Here is a tiny trained network, its code and every weight. The questions are about switching its units off for an input and a class, where a switched-off unit gives its printed mean instead of its output.

import numpy as np


def w(rows, s, z=0):
    codes = np.array(rows[::2]) - 128.0
    scale = np.full(codes.shape[1], s)
    scale[-1] = z or s
    return codes * scale


def f(y):
    return np.maximum(y, 0)


def log_softmax(a):
    a = a - a.max(-1, keepdims=True)
    return a - np.log(np.exp(a).sum(-1, keepdims=True))


def net(x, mask):
    res = np.array(x, float).reshape(1, 6) / 4 @ E
    y = f(res @ A[0][:, :-1].T + A[0][:, -1])
    res = res + np.where(mask, y, B[0][:, -1]) @ B[0][:, :-1]
    return log_softmax(res[-1] @ U[:, :-1].T + U[:, -1])


A, B = {}, {}
E = w([
[148,124,182,189,132,200,129,60,191],'x0',
[213,167,49,127,130,121,126,195,64],'x1',
[156,90,42,175,85,172,136,190,189],'x2',
[85,110,114,144,66,135,76,159,181],'x3',
[98,202,146,96,115,2,43,138,155],'x4',
[209,143,110,158,202,113,205,91,180],'x5',
],0.0051)
A[0] = w([
[138,116,117,141,126,172,133,121,168,216],'n0',
[114,95,176,145,135,201,168,65,189,143],'n1',
[102,132,113,120,126,87,122,149,137,31],'n2',
[175,135,80,157,98,193,79,162,191,55],'n3',
[201,150,99,125,170,112,176,109,108,128],'n4',
[78,166,228,108,144,36,88,62,145,86],'n5',
[127,112,155,138,133,173,154,104,171,138],'n6',
[206,149,108,126,164,109,183,114,108,129],'n7',
[86,122,150,103,117,177,118,138,9,82],'n8',
[55,123,89,104,101,36,95,179,145,9],'n9',
[122,127,128,121,128,139,123,125,108,113],'n10',
],0.015,0.0012)
B[0] = w([
[123,122,113,147,126,183,129,107,156,182],'n0',
[90,56,134,134,185,201,118,95,182,230],'n1',
[103,104,109,118,124,91,131,138,151,164],'n2',
[155,187,92,177,48,157,154,126,157,210],'n3',
[154,131,126,127,190,100,203,140,99,226],'n4',
[126,217,251,139,124,68,108,75,170,255],'n5',
[98,96,129,129,148,182,133,107,156,187],'n6',
[152,137,118,129,199,103,195,143,99,228],'n7',
[144,103,155,110,96,168,75,141,4,206],'n8',
[94,85,65,76,121,31,97,162,177,230],'n9',
[127,123,133,129,120,134,125,130,107,141],'n10',
],0.022,0.0089)
U = w([
[210,135,89,131,211,109,220,164,91,175],'0',
[73,26,121,171,156,241,125,64,183,171],'1',
[183,202,54,195,26,174,138,157,155,183],'2',
[71,78,59,66,102,59,87,192,176,3],'3',
[144,84,143,90,77,165,65,166,9,136],'4',
[108,255,232,123,131,87,94,54,165,94],'5',
],0.0049,0.00056)

Each question gives the input, the list of numbers given to net, and the class t.
The units are the neurons (one row each of A and B). Each row of codes is followed by its name. A weight is (code - 128) times the scale printed after its matrix; where a second scale follows, it is the last column's (A, B and U).
mask holds one flag per neuron, in row order. A switched-off neuron (its flag False) gives its mean, the last column of its row in B, instead of its output. The means were averaged over made-up inputs and are rounded, as every weight is.
A unit's drop is (log p(t) with every unit on - log p(t) with that unit switched off) / (log p(t) with every unit on - log p(t) with every unit switched off).
The circuit of an input: a set's keep is (log p(t) with only the set's units on - log p(t) with every unit switched off) / (log p(t) with every unit on - log p(t) with every unit switched off). Starting from all 11 units, units are removed one at a time, each time the one whose removal leaves the highest keep (on an exact tie, the one counted first), for as long as the keep stays at least 0.8.
units of the circuit, in order: the units of the circuit, biggest drop first
most important unit: the unit with the biggest drop
k most important neurons: the k neurons with the biggest drops, biggest first
drop of u: that unit's drop, to one decimal
input [-4,-2,3,0,6,-8], class 3: most important unit : n9
input [1,-4,-1,6,2,8], class 1: 2 most important neurons : n1, n6
input [-2,-4,4,0,3,-1], class 3: 2 most important neurons : n9, n5
input [1,2,2,4,3,0], class 3: units of the circuit, in order : n5, n9
input [3,5,-3,5,-2,-4], class 4: 2 most important neurons : n5, n8
input [0,-2,-6,2,-3,6], class 1: 2 most important neurons : n1, n6
input [-3,8,0,8,-7,-6], class 4: 2 most important neurons : n8, n5
input [0,5,6,4,3,-3], class 2: 2 most important neurons : n3, n1
input [5,-1,8,-4,1,7], class 1: 3 most important neurons : n1, n6, n0
input [0,-4,-4,0,-5,-6], class 4: 2 most important neurons : n8, n0
input [4,4,8,-1,-2,-1], class 2: drop of n3 : 1.0
input [-4,-3,6,6,4,4], class 3: drop of n9 : 0.7
input [-4,0,-7,0,-6,-5], class 4: drop of n8 : 0.1
input [-5,3,7,8,-4,-3], class 2: drop of n3 : 1.7
input [-8,7,6,-1,2,-5], class 3: units of the circuit, in order : n9
